Each row has a class, written after it.
[-13 -20  12  -4 -80  -4 -51  25  49  -5  24   7  37   0   4  45  50 -18
 -19  59  27  -4  16   0  42  60 -40 -25 -61 -23 -26  40 -22 -28   9  35] => Fulud
[-61  28  28   7 -24   9  54  23 -77  50  18 -64  12 -45 -31 -13   3   9
  22 -27 -38  49  14  17 -45  13  29  16 -19  19   1 -29  55 -33  26  46] => Sal
[ 64 -25 -16  -8 -25  15 -22   8  16 -22  18   7  30  13   2  35  -4   5
 -77 -19  34   1 -21  -2 -25  79 -14  19 -66  24  43  38  11  43  -5  53] => Fulud
[-19  19  30  14 -36  -1  37  54 -36  35  18 -72   3 -37 -37 -23  -2  14
   7 -18 -44  49  20  22 -47  32  38  21   3   6   8 -49  41  -9  28  18] => fenid
[-29  25  35  -1 -17  -4  48  31 -38  52  22 -71  10 -41 -22  -6  15  13
  -7 -20 -48  52  -2  18 -38  11  20   7 -14  15   0 -36  37 -13  33   9] => ril
[-11 -34  -1 -25  49  -3  21 -53  54 -13  -5  12  26  -2   2   5  41 -46
 -82  18  36 -48  42 -40 -28  30   6   4 -35  23  -2 -15  22  17  -6   6] => puvo
[-10 -15   9  -9 -78 -11 -55  16  50  -4  18  16  42   0   9  40  42 -18
 -23  47  31  -3   8   3  47  52 -44 -16 -62 -14 -16  38 -15 -31  10  38] => Fulud
[-35  20 -15 -11 -57 -35 -87  50  37  39  26 -50 -52   3  51 -31  64 -40
 -11 -23 -14 -17 -33 -25 -34  56 -11  29 -22 -18  32 -37 -12 -51  36 -31] => bop
[-14 -45  -4 -19  48   3  28 -54  81  -3   5   9  36   8 -17   0  55 -41
 -80  27  41 -35  49 -46 -34  17  26  12 -31  38 -28 -11  36  -6 -15  30] => Sal
[-38   3  22 -13 -64  -2 -46  13  60 -20  28 -10  34   4 -18  25  34 -17
 -10  45  31  -2  -5   1  42  50 -41   1 -51 -14 -32  31 -13 -37   3  28] => Gosu
[-97  35  -1  -5 -46  24  64 -13 -51  59  21 -69  11 -64  -8  -1  21  11
  43 -52 -36  22  36   8 -86 -11  30  18   2  24 -31 -43  26 -16  35  30] => Gosu
[  1  -6 -15 -11 -64 -43 -83  16  29   3  12 -62 -52  19  37 -69  25 -39
 -18 -38  -4   4 -31 -55 -57  44  26  20 -17 -33  23 -30  13 -20  34   2] => meted
[ 63  -8 -11  -1 -12  37 -31  28  19 -53  10 -12  31  23 -14  20 -38   1
 -81 -11  43   5 -47   2   5  96  -5  32 -50  28  51  30  10  27 -10  36] => vumi
[-66  30  -2  -8 -29   6  56   4 -36  69  11 -51   4 -66  -1  -8  30   6
  56 -59 -42  40  48  27 -66 -11  30  -3   4  31 -16 -30  26 -12  41  16] => detu
[-74  31 -12 -15 -46   7  55 -17 -54  63   1 -50  14 -63   3  -8  16   6
  53 -49 -26  28  14  13 -76   8  19 -13 -10  19 -11 -42  27 -21  37  21] => duvor
[ -3  12   0 -10 -67 -25 -78  11  19  -8  16 -69 -54  13  24 -70  18 -57
 -25 -35  -9  -2  -7 -49 -49  33  11  37 -21  -5  25 -33  15 -31  39   4] => Gosu
[ -4 -57  23 -20  21   8  14 -24  78 -30  -9 -18  13  33 -14 -31  47 -38
 -65  64  16 -23  27 -44 -10  17  31 -28 -25   6 -31 -19  23  -5   2 -12] => vumi
[-49  25  -4 -13 -59 -51 -79  41  38  33  31 -47 -51  -4  52 -31  60 -49
 -17 -32 -10 -12 -24 -32 -31  50  -9  29 -23 -20  29 -47  -7 -61  33 -37] => bop
[  2 -22   9  -5 -77 -11 -58  22  49 -10  19  14  38   1   5  41  38 -24
 -22  58  35   3   0  -2  52  52 -44 -20 -70 -16 -18  35 -15 -41   7  37] => Fulud
[-29   8  32   2 -42  11  36  35 -71  54  11 -64  -2 -39   4 -10  14  14
   2 -13 -50  51  33   7 -66   2  24   1 -20   4   4 -33  40  -3  29  37] => Fulud
[-29  14  26   2 -23  -5  38  22 -46  47  12 -61  21 -39 -14 -19 -17  28
   1 -36 -35  57  -2  12 -53  20  35  27 -13  -5   7 -41  36  -1  12  44] => meted
[ 59  12 -20 -13  -9  26 -27  21  29 -33  25  13  27   2  -4  29 -16  -2
 -60 -29  28   6 -41   6  -2  89 -31  40 -39  22  38  27  -4  21 -13  44] => bop
[   3  -51    9  -26   55   -6   28  -45  100   -3   -1    5   43    3
    1   12   69  -32 -104   29   29  -40   49  -48  -32   26   25  -13
  -29   47  -18   -8    8    9  -11  -10] => ril
[ 25   3  -8  -7  16 -14 -24 -21   9 -12   2  53  38 -19 -17  34 -31  17
 -26 -37  48   8  16  -9 -12  71 -21  43   5  28  31  34  18  35  -9  90] => Sal
[ -2 -54  -5 -29  39   0  19 -57  67 -13 -10   0  48   4  10 -15  36 -45
 -92  21  38 -46  27 -53 -30  30  12 -13 -42  38 -18 -25  16  -9 -21   5] => duvor
[-24 -30  22   1 -25 -27 -52  46  15 -40  43 -14  33   3   3  18   3 -17
 -27  55  40  10 -24 -35  40  65 -34 -20 -31 -27 -16  21 -15 -17 -15  35] => vumi
[-32  -3  23 -11 -53  -3 -48  17  51 -19  30 -10  38   5 -21  21  33 -21
 -11  50  31  -7   3   1  45  53 -47   5 -56  -9 -25  29 -16 -36   5  33] => Gosu
[ -6 -35  23 -13 -16 -45 -55  38  42 -24  53  -5  34 -16   1  15  17 -33
 -24  38  39  15   0 -29  38  52 -42 -17 -40 -16 -22  31 -21 -17  -8  42] => detu
[-20 -15   7  -9 -27 -38 -53  38   3 -36  55  -9  16 -15   8  20  -3 -40
 -38  43  44   3 -14 -31  36  69 -57  -6 -46 -33  -8  28 -15 -14  -4  41] => puvo
[-25   6  20 -12 -55  -1 -47   7  61 -26  19  -2  38   8 -24  26  29 -22
 -10  45  35  -4  -4  -4  50  48 -45   5 -56  -9 -22  30 -10 -40   3  31] => Gosu
[ 85 -11 -20   2 -11  20 -19  20  48 -46  21   2  29  17 -40  23 -22   5
 -70 -19  42  -5 -21  15   1  91  -5  32 -39  29  38  22  11  31  -4  34] => fenid
[ -8 -61  29 -21   5 -11  19 -30  60 -11  -2 -12  17  14   7 -17  66 -35
 -79  58  15 -31  30 -55 -26   6  19 -25 -41 -11 -41 -19  24  -8  -1   7] => Fulud
[ -1 -50  -5 -25  44   1  25 -57  74 -11 -11   3  48  -3  -5  -1  41 -44
 -81  28  44 -43  39 -49 -29  33   9 -10 -45  32 -21 -27   9 -10 -17   6] => duvor
[-81  29  -1  -2 -49  14  52  14 -55  52   5 -56  11 -56  10   2  -3   8
  39 -41 -21  37  25  13 -60   4  38   8  12  25  -3 -41  26 -20  40  13] => vumi
[ 74   7 -28 -10  -9  14 -26   1  11 -41  18   5   9   3 -14  28 -32  -9
 -73 -38  47  -1 -51  12  -6  88 -29  30 -60  19  58  33  19  33  -4  44] => puvo
[-37  37  22   2 -33   3  35  34 -78  35  16 -70 -14 -50 -17 -21 -17   1
   2 -30 -43  48   4  23 -41  30   8  26 -19  -2  22 -37  40  -7  38  25] => puvo
[  -9  -51    1  -22   56  -11   33  -51   91    1    2    8   51    1
    0    7   66  -34 -101   23   21  -32   38  -37  -28   13   28    2
  -33   51  -27  -17   18    7  -14  -13] => ril
[-38  11  -6 -13 -49 -51 -91  25  13  32  11 -65 -41   9  41 -35  51 -44
 -24 -26   3 -21 -25 -45 -38  59 -19  14 -41 -12  34 -47   8 -58  41 -37] => duvor
[  8 -14 -11  -6 -76 -32 -85  19   5   9  10 -54 -57  10  53 -51  41 -57
 -28 -17 -10  -7  -2 -54 -51  30  12  10 -35 -19  26 -28   8 -27  44   0] => Fulud
[-10  -7  -9  -7 -46 -15 -55  13  50 -13  19   6  45   2  -9  33  21 -31
 -13  47  39   0 -23   0  56  56 -48 -20 -66  -6 -16  26 -23 -48 -12  14] => duvor
[ 17   3 -15 -11 -46 -48 -79  23  48  10  11 -63 -62   6  33 -56  58 -57
 -39 -33  -6   2 -21 -50 -54  38  16  14 -13   6  24 -32  15 -37  44 -27] => ril
[ 12  -8 -24 -11 -53 -44 -81  11  30   0  13 -56 -47  18  40 -63  15 -44
 -26 -44   6  -3 -25 -52 -52  40  24  26 -16 -22  28 -27   5 -18  30   1] => meted
[  7 -51  16 -25  42 -12  15 -43 114  -6  -9  14  39   7  -6  -6  65 -42
 -74  16  30 -34  41 -29 -21  27  30  -7 -36  36 -13  -4  19   7 -14  -1] => detu
[ 74  -9  -7  -9  -2   3 -33  14  48 -33   8   7  30  10 -20  18 -11  -3
 -58 -40  34  10 -32  15   1  85 -12  23 -50  40  50  49  10  30  -9  38] => detu
[ 75 -20 -15  -7 -21  28 -24   2  23 -19  15   9  29  10  -4  51   1   9
 -74 -21  36   1 -16   6 -27  75 -13  17 -63  25  42  36  10  42  -9  51] => Fulud
[ 34 -14  -2 -17  -1  -6 -12   4  24 -24  -8  50  49 -11 -29  51 -35  40
 -26 -24  41  23  28  -1 -18  58 -31  28   5  34  51  35   4  69   1  57] => Lika
[-21 -27  15 -16 -12 -52 -46  26  39 -26  59  -8  37 -12   2  30  24 -25
 -49  48  38  12 -17 -46  36  44 -47 -19 -40 -14 -31  29 -22 -22  -4  24] => ril
[ -8 -67  19 -22  23  -2  20 -51  69   4  -5  20  50   5  15  12  61 -34
 -89  37  24 -43  64 -41 -33  18  25  -8 -47  23 -15 -13  15  19 -11  16] => Fulud
[ -6 -10  -2  -7 -44 -26 -47  30  90  -3  33  -6  38   5 -11  40  56 -24
 -44  48  31   6 -25  -1  51  56 -36 -11 -57   6 -22  36 -16 -44   0   0] => ril
[-14 -14   7 -12 -23 -36 -50  30   8 -39  54  -8  16 -11   5  26   0 -42
 -36  42  42   2  -9 -38  35  54 -53 -20 -41 -34 -10  33 -14 -10  -7  41] => puvo
[ 35 -16  -4 -12   6  -9 -14  -3  13 -28  -8  53  51 -17 -26  53 -37  36
 -25 -34  45  18  29  -6 -20  56 -32  27  11  37  48  30   5  63  -3  62] => Lika
[  8 -10  -6   0 -57 -25 -90  42  10 -10   6 -69 -57  15  43 -72  14 -61
 -28 -16   0   7 -14 -50 -42  52  26  20  -9  -3  36 -41  13 -34  37 -11] => vumi
[-35  -2  -1   4 -62 -61 -84  40  42  32  13 -49 -38   9  28 -42  48 -30
 -23 -14  -8 -22  -6 -31 -25  65  14  29 -16 -12  27 -56  13 -49  43 -35] => fenid
[ -6 -35  10 -30  35  13  25 -34  91  -8   4  15  40  -4   1   1  56 -42
 -73  30  22 -38  37 -31 -22  28  14   8 -23  22 -21 -19   0  -4 -14   3] => bop
[  0 -50   7 -31  30 -15  16 -46  69 -21  -4 -15  19  14  -7 -25  44 -58
 -68  46  31 -28  27 -67 -26   9   9 -30 -37   8 -37 -30  19 -25  -6  -9] => duvor
[  0 -59   4 -21  35  -8  31 -50  90 -11   0   1  57   9   1  -4  33 -22
 -92  11  43 -44  28 -43 -31  35  34   3 -32  17 -18 -12   8  11 -26  18] => meted
[-14 -45  17  -9 -40 -40 -47  36  12 -20  62  -6  26  -4  23  36  25 -27
 -41  49  40  -2  20 -53  11  51 -48 -32 -43 -32 -25  32 -24  -5  -3  53] => Fulud
[-35  26  27  -4 -30   3  38  22 -68  37   4 -70  10 -44 -18 -30 -14   1
   7 -18 -35  53 -13   7 -41  20  15   8 -37   5   8 -54  42 -31  22  19] => duvor
[-82  21 -10  -5 -39  -4  63  -3 -49  70  25 -52  22 -57  14   0  10  26
  42 -57 -24  34  16  11 -79   5  37   8  -2   2 -18 -43  25  -3  25  34] => meted
[-29  38  20   3 -34   7  41  33 -69  35  17 -72 -13 -49 -20 -24 -12  -9
   0 -23 -38  52  -2  23 -42  21  15  25 -27   0  17 -44  49 -15  33  26] => puvo
[-93  32   9  -3 -34  16  64  -8 -65  53  18 -70   5 -64 -12  -2  14   9
  45 -45 -39  27  36   3 -79 -19  30  10   0  22 -25 -43  24 -23  33  24] => Gosu
[-65  19 -14  -2 -55 -38 -59  29  16  58  30 -57 -44   9  42 -31  64 -33
 -17 -28   1 -18 -15 -26 -44  48   7  35 -30  -6  21 -39  32 -54  38 -10] => Sal
[  9 -16 -10  -8 -84 -35 -95  21  14  13  10 -52 -58   9  58 -56  41 -62
 -31 -19  -9  -3   1 -50 -52  31  15  14 -36 -13  31 -30  12 -33  49  -2] => Fulud
[-49  29  23   8 -29  10  63  27 -68  55  21 -67   4 -46 -32 -23  -5  10
  17 -27 -36  54   2  22 -47   8  33  25 -14  14  -5 -37  59 -31  27  49] => Sal
[ 68 -21 -24  -7 -27  24 -23  11  19 -19  15   5  28  14   1  32  -3   8
 -75 -15  34  -1 -27   4 -23  75 -17  23 -62  23  38  39  11  44  -6  58] => Fulud
[ -7 -59  15 -22  20   3  23 -42  58  -3  -4   8  38   4  18   9  60 -37
 -87  33  27 -40  68 -45 -42  16  23 -10 -39  24 -21 -12  17  12  -7  12] => Fulud
[-14 -18  -4  -7 -55 -27 -55  13  71  -8  29  12  56   7  -3  32  19  -9
 -14  32  41   6 -14  -3  47  64 -34  -4 -49 -22 -18  36 -23 -25  -9  43] => meted
[  3 -56   9 -16  30  -1  26 -40 103 -14   0  10  55   3 -23  -8  46 -30
 -86  32  28 -46  65 -26 -21  33  36   9 -15  35 -23 -27  14  14  -9   6] => fenid
[-42  35  27  -3 -33  19  50  56 -59  41  28 -73   2 -46 -17 -20   1   3
   9 -18 -56  51  -5  29 -36  23  12  26 -17   6   9 -36  20 -27  29  15] => bop
[ 56   1  -5 -11  -4  31 -30  -3  24 -40  11 -16  30  17 -34  18 -21   5
 -68 -28  36  -8 -40  -7 -18  76 -24  51 -54  31  38  30  13  27  -3  52] => Gosu
[-76  25   2   6 -44   0  57  13 -50  51   7 -51  14 -68 -15  -9  15  18
  50 -37 -40  29  42  18 -63   9  43   8  16  19 -17 -54  30 -18  40  16] => fenid
[ 52  -5   4 -12  14 -17 -43  -8  33 -18  -3  54  29 -25 -14  29 -27  24
 -22 -49  26  25  26  21  -1  79 -23  33  -2  31  35  37  -5  49  -4  56] => detu
[-32  15  31   8 -41  11  63  66 -64  26  11 -85  14 -28 -45 -10  -8  16
   5 -17 -35  59  14   9 -48   8  11  12 -10  20  22 -32  49 -10  37  20] => Lika
[ 80 -18 -11  -9  -7   6 -37  12  46 -33   7   9  29  14 -21  12 -14  -5
 -53 -31  34   6 -49  16   6  88 -10  23 -62  35  53  50   7  31  -4  36] => detu
[ 50   0 -22 -17  19  -7 -39 -38  19 -25 -19  57  45 -21 -15  33 -39  11
 -28 -33  46  10  12  -8  -9  72 -39  32 -10  27  29  18  -5  40 -11  64] => duvor
[-20 -27  17 -10  -6 -43 -47  26  35 -20  54  -4  40  -8   4  29  32 -21
 -47  51  30   6 -17 -36  39  50 -43 -15 -44 -14 -28  23 -20 -16  -7  22] => ril
[ 22 -15 -10  -9 -79 -32 -93  19  11  12   8 -49 -63  11  53 -56  35 -57
 -29 -22 -11   1   4 -48 -53  31  12  11 -31 -13  32 -29  12 -26  49   2] => Fulud
[ 80  -8 -14  -2 -12  12 -30  13  42 -47   6   6  39  12 -37  17 -22   5
 -63 -27  40  -7 -32  13   1  88  -3  32 -35  33  49  27  15  29  -7  39] => fenid
